Here is a tiny trained network, its code and every weight. The questions are about switching its units off for an input and a target symbol, where a switched-off unit gives its printed mean instead of its output.

import numpy as np


def w(rows, s, z=0):
    codes = np.array(rows[::2]) - 128.0
    scale = np.full(codes.shape[1], s)
    scale[-1] = z or s
    return codes * scale


def norm(h):
    return h / np.sqrt((h * h).mean(-1, keepdims=True) + 1e-5)


def f(y):
    return np.maximum(y, 0)


def softmax(a):
    e = np.exp(a - a.max(-1, keepdims=True))
    return e / e.sum(-1, keepdims=True)


def log_softmax(a):
    a = a - a.max(-1, keepdims=True)
    return a - np.log(np.exp(a).sum(-1, keepdims=True))


def net(x, mask):
    ids = ['ΓΠΦΨβδζηθμστω'.index(c) for c in x.split()]
    T = len(ids)
    res = E[ids] + P[:T]
    u = 0
    for l in range(3):
        r = norm(res)
        for j in range(2):
            rows = slice(4 * j, 4 * j + 4)
            q, k, v = (r @ M[l][rows].T for M in (Q, K, V))
            z = softmax(np.where(np.tri(T) > 0, q @ k.T / 4**0.5, -1e9)) @ v
            o = O[l][rows]
            res = res + np.where(mask[u + j], z, o[:, -1]) @ o[:, :-1]
        u += 2
        y = f(norm(res) @ A[l][:, :-1].T + A[l][:, -1])
        res = res + np.where(mask[u : u + 4], y, B[l][:, -1]) @ B[l][:, :-1]
        u += 4
    return log_softmax(norm(res)[-1] @ U[:, :-1].T + U[:, -1])


Q, K, V, O, A, B = {}, {}, {}, {}, {}, {}
E = w([
[89,73,106],'Γ',
[115,26,181],'Π',
[89,61,106],'Φ',
[68,28,141],'Ψ',
[155,97,95],'β',
[69,24,143],'δ',
[155,98,94],'ζ',
[155,71,127],'η',
[65,34,143],'θ',
[32,112,142],'μ',
[146,134,166],'σ',
[49,215,6],'τ',
[143,213,181],'ω',
],0.018)
P = w([
[201,126,131],'0',
[189,130,116],'1',
[116,105,248],'2',
[160,114,56],'3',
[167,122,96],'4',
[84,137,201],'5',
[145,107,40],'6',
],0.012)
Q[0] = w([
[175,64,243],'0.h1',
[204,149,122],'0.h1',
[94,65,98],'0.h1',
[135,148,10],'0.h1',
[88,45,200],'0.h2',
[163,167,10],'0.h2',
[150,102,231],'0.h2',
[141,122,177],'0.h2',
],0.011)
K[0] = w([
[139,250,121],'0.h1',
[134,114,184],'0.h1',
[177,121,113],'0.h1',
[94,9,104],'0.h1',
[115,112,246],'0.h2',
[75,189,40],'0.h2',
[172,66,166],'0.h2',
[135,81,134],'0.h2',
],0.013)
V[0] = w([
[76,140,112],'0.h1',
[148,253,139],'0.h1',
[77,78,34],'0.h1',
[119,78,120],'0.h1',
[147,41,233],'0.h2',
[114,114,192],'0.h2',
[173,131,139],'0.h2',
[125,133,224],'0.h2',
],0.005)
O[0] = w([
[94,94,115,126],'0.h1',
[152,75,203,61],'0.h1',
[52,150,77,131],'0.h1',
[115,162,74,154],'0.h1',
[45,1,162,253],'0.h2',
[126,81,163,197],'0.h2',
[69,136,132,103],'0.h2',
[129,98,184,203],'0.h2',
],0.0059,0.0022)
A[0] = w([
[171,141,41,198],'0.n1',
[10,48,171,253],'0.n2',
[119,85,86,42],'0.n3',
[222,44,82,92],'0.n4',
],0.013,0.0044)
B[0] = w([
[161,134,49,160],'0.n1',
[5,184,87,251],'0.n2',
[124,69,51,143],'0.n3',
[178,37,126,156],'0.n4',
],0.013,0.016)
Q[1] = w([
[57,208,68],'1.h1',
[117,177,204],'1.h1',
[123,162,202],'1.h1',
[132,108,6],'1.h1',
[177,151,164],'1.h2',
[107,177,96],'1.h2',
[90,196,41],'1.h2',
[119,175,94],'1.h2',
],0.021)
K[1] = w([
[104,252,52],'1.h1',
[143,195,212],'1.h1',
[142,179,221],'1.h1',
[102,94,12],'1.h1',
[123,67,163],'1.h2',
[115,126,24],'1.h2',
[72,146,25],'1.h2',
[130,132,74],'1.h2',
],0.02)
V[1] = w([
[116,233,154],'1.h1',
[59,68,208],'1.h1',
[185,179,190],'1.h1',
[10,215,152],'1.h1',
[94,95,68],'1.h2',
[73,129,97],'1.h2',
[159,148,73],'1.h2',
[153,150,84],'1.h2',
],0.012)
O[1] = w([
[107,245,136,160],'1.h1',
[54,131,152,92],'1.h1',
[190,170,206,39],'1.h1',
[60,191,110,253],'1.h1',
[158,95,125,223],'1.h2',
[155,126,185,237],'1.h2',
[165,153,129,149],'1.h2',
[152,118,63,147],'1.h2',
],0.012,0.0059)
A[1] = w([
[173,80,91,4],'1.n1',
[132,36,131,90],'1.n2',
[118,213,142,174],'1.n3',
[128,211,252,125],'1.n4',
],0.015,0.022)
B[1] = w([
[8,45,232,128],'1.n1',
[28,150,210,142],'1.n2',
[157,135,210,251],'1.n3',
[200,147,185,184],'1.n4',
],0.019,0.012)
Q[2] = w([
[158,15,132],'2.h1',
[204,11,202],'2.h1',
[90,193,2],'2.h1',
[103,119,186],'2.h1',
[110,115,169],'2.h2',
[135,108,154],'2.h2',
[110,127,195],'2.h2',
[117,167,33],'2.h2',
],0.019)
K[2] = w([
[135,36,185],'2.h1',
[155,49,217],'2.h1',
[35,169,5],'2.h1',
[196,96,123],'2.h1',
[62,118,174],'2.h2',
[110,108,144],'2.h2',
[130,76,175],'2.h2',
[91,206,39],'2.h2',
],0.016)
V[2] = w([
[159,170,143],'2.h1',
[190,105,109],'2.h1',
[229,184,109],'2.h1',
[33,129,184],'2.h1',
[209,82,112],'2.h2',
[125,50,170],'2.h2',
[61,84,213],'2.h2',
[184,255,71],'2.h2',
],0.0099)
O[2] = w([
[116,220,185,117],'2.h1',
[161,149,121,37],'2.h1',
[130,252,93,35],'2.h1',
[41,67,225,253],'2.h1',
[39,92,163,20],'2.h2',
[147,65,151,112],'2.h2',
[254,81,133,205],'2.h2',
[46,239,140,103],'2.h2',
],0.0092,0.0041)
A[2] = w([
[209,197,114,181],'2.n1',
[115,197,186,7],'2.n2',
[142,154,5,127],'2.n3',
[219,71,161,192],'2.n4',
],0.018,0.016)
B[2] = w([
[176,225,132,227],'2.n1',
[237,7,139,139],'2.n2',
[181,196,8,183],'2.n3',
[100,227,227,254],'2.n4',
],0.016,0.0081)
U = w([
[124,115,58,183],'Γ',
[113,108,134,162],'Π',
[123,114,89,146],'Φ',
[106,107,125,102],'Ψ',
[159,122,119,132],'β',
[103,98,123,109],'δ',
[149,125,122,127],'ζ',
[152,62,168,178],'η',
[109,116,133,80],'θ',
[6,181,168,2],'μ',
[118,112,177,85],'σ',
[114,221,67,39],'τ',
[142,195,204,103],'ω',
],0.019,0.0061)

Each question gives the input, a string of symbols that net reads in full, and the target symbol t.
The units are the heads (4 rows each of Q, K, V and O) and the neurons (one row each of A and B). Each row of codes is followed by its name. A weight is (code - 128) times the scale printed after its matrix; where a second scale follows, it is the last column's (O, A, B and U).
mask holds one flag per unit, layer by layer, with each layer's heads first. A switched-off unit (its flag False) gives its mean, the last column of its rows in O or B, instead of its output. The means were averaged over made-up inputs and are rounded, as every weight is.
A unit's drop is (log p(t) with every unit on - log p(t) with that unit switched off) / (log p(t) with every unit on - log p(t) with every unit switched off).
The circuit of an input: a set's keep is (log p(t) with only the set's units on - log p(t) with every unit switched off) / (log p(t) with every unit on - log p(t) with every unit switched off). Starting from the 12 units with the biggest drops (on a tie, the unit counted first), units are removed one at a time, each time the one whose removal leaves the highest keep (on an exact tie, the one counted first), for as long as the keep stays at least 0.8.
units of the circuit, in order: the units of the circuit, biggest drop first
most important unit: the unit with the biggest drop
top k neurons: the k neurons with the biggest drops, biggest first
k most important neurons of layer l: the k neurons of layer l with the biggest drops, biggest first
heads that matter: for each layer, one digit per head in row order, 1 if its drop is at least 0.15 and else 0, layers parted by /
input η τ ω η, target τ: units of the circuit, in order	(1.n3)
input Γ μ β μ, target Γ: heads that matter	10 / 10 / 00
input μ μ η, target μ: top 2 neurons	(0.n2 0.n4)
input ω ω ω μ μ τ ω, target τ: top 3 neurons	(0.n1 1.n4 2.n4)
input Ψ ω θ Γ τ β, target τ: top 3 neurons	(0.n2 1.n3 1.n4)
input β μ ζ, target μ: units of the circuit, in order	(0.n2 0.h2)
input τ μ Ψ Γ μ η, target μ: units of the circuit, in order	(1.h1 2.n1)
input η σ Φ τ ω Γ η, target Γ: heads that matter	10 / 00 / 01
input ω Φ μ Γ η μ ω, target Γ: heads that matter	00 / 10 / 01
input Γ ω η η, target Γ: 2 most important neurons of layer 0	(0.n1 0.n2)
input μ δ ω ω η μ, target ω: heads that matter	10 / 10 / 10
input η μ μ μ μ β, target μ: heads that matter	00 / 10 / 00
input τ μ μ, target τ: heads that matter	01 / 00 / 11
input ω ζ μ μ ω τ μ, target τ: most important unit	0.h2
input η μ β, target μ: heads that matter	11 / 10 / 00
input ω ω η μ μ τ, target τ: top 4 neurons	(0.n1 1.n4 2.n4 2.n3)
input Φ μ μ β Γ τ σ, target τ: heads that matter	11 / 00 / 00
input μ ω μ η μ ω η, target η: heads that matter	00 / 10 / 00
input μ ω τ σ, target τ: top 3 neurons	(1.n3 0.n1 2.n3)
input η ω η ω μ Γ Ψ, target Γ: most important unit	1.n3
input μ ω μ β τ η η, target τ: top 3 neurons	(0.n1 1.n3 1.n4)
input ω μ Γ μ ω μ, target ω: heads that matter	10 / 10 / 00
input Π δ ω δ τ Γ, target τ: heads that matter	00 / 00 / 10
input μ ω η Γ, target Γ: heads that matter	00 / 00 / 00
input ω μ ω τ ζ Ψ, target τ: heads that matter	00 / 11 / 10
input μ μ Γ η τ β, target τ: heads that matter	00 / 00 / 10
input Γ Γ η μ η, target η: most important unit	1.h1
input Ψ Γ μ θ ω μ ω, target Γ: 3 most important neurons of layer 2	(2.n4 2.n1 2.n3)
input Ψ τ η μ β ω Ψ, target τ: top 2 neurons	(0.n2 2.n3)
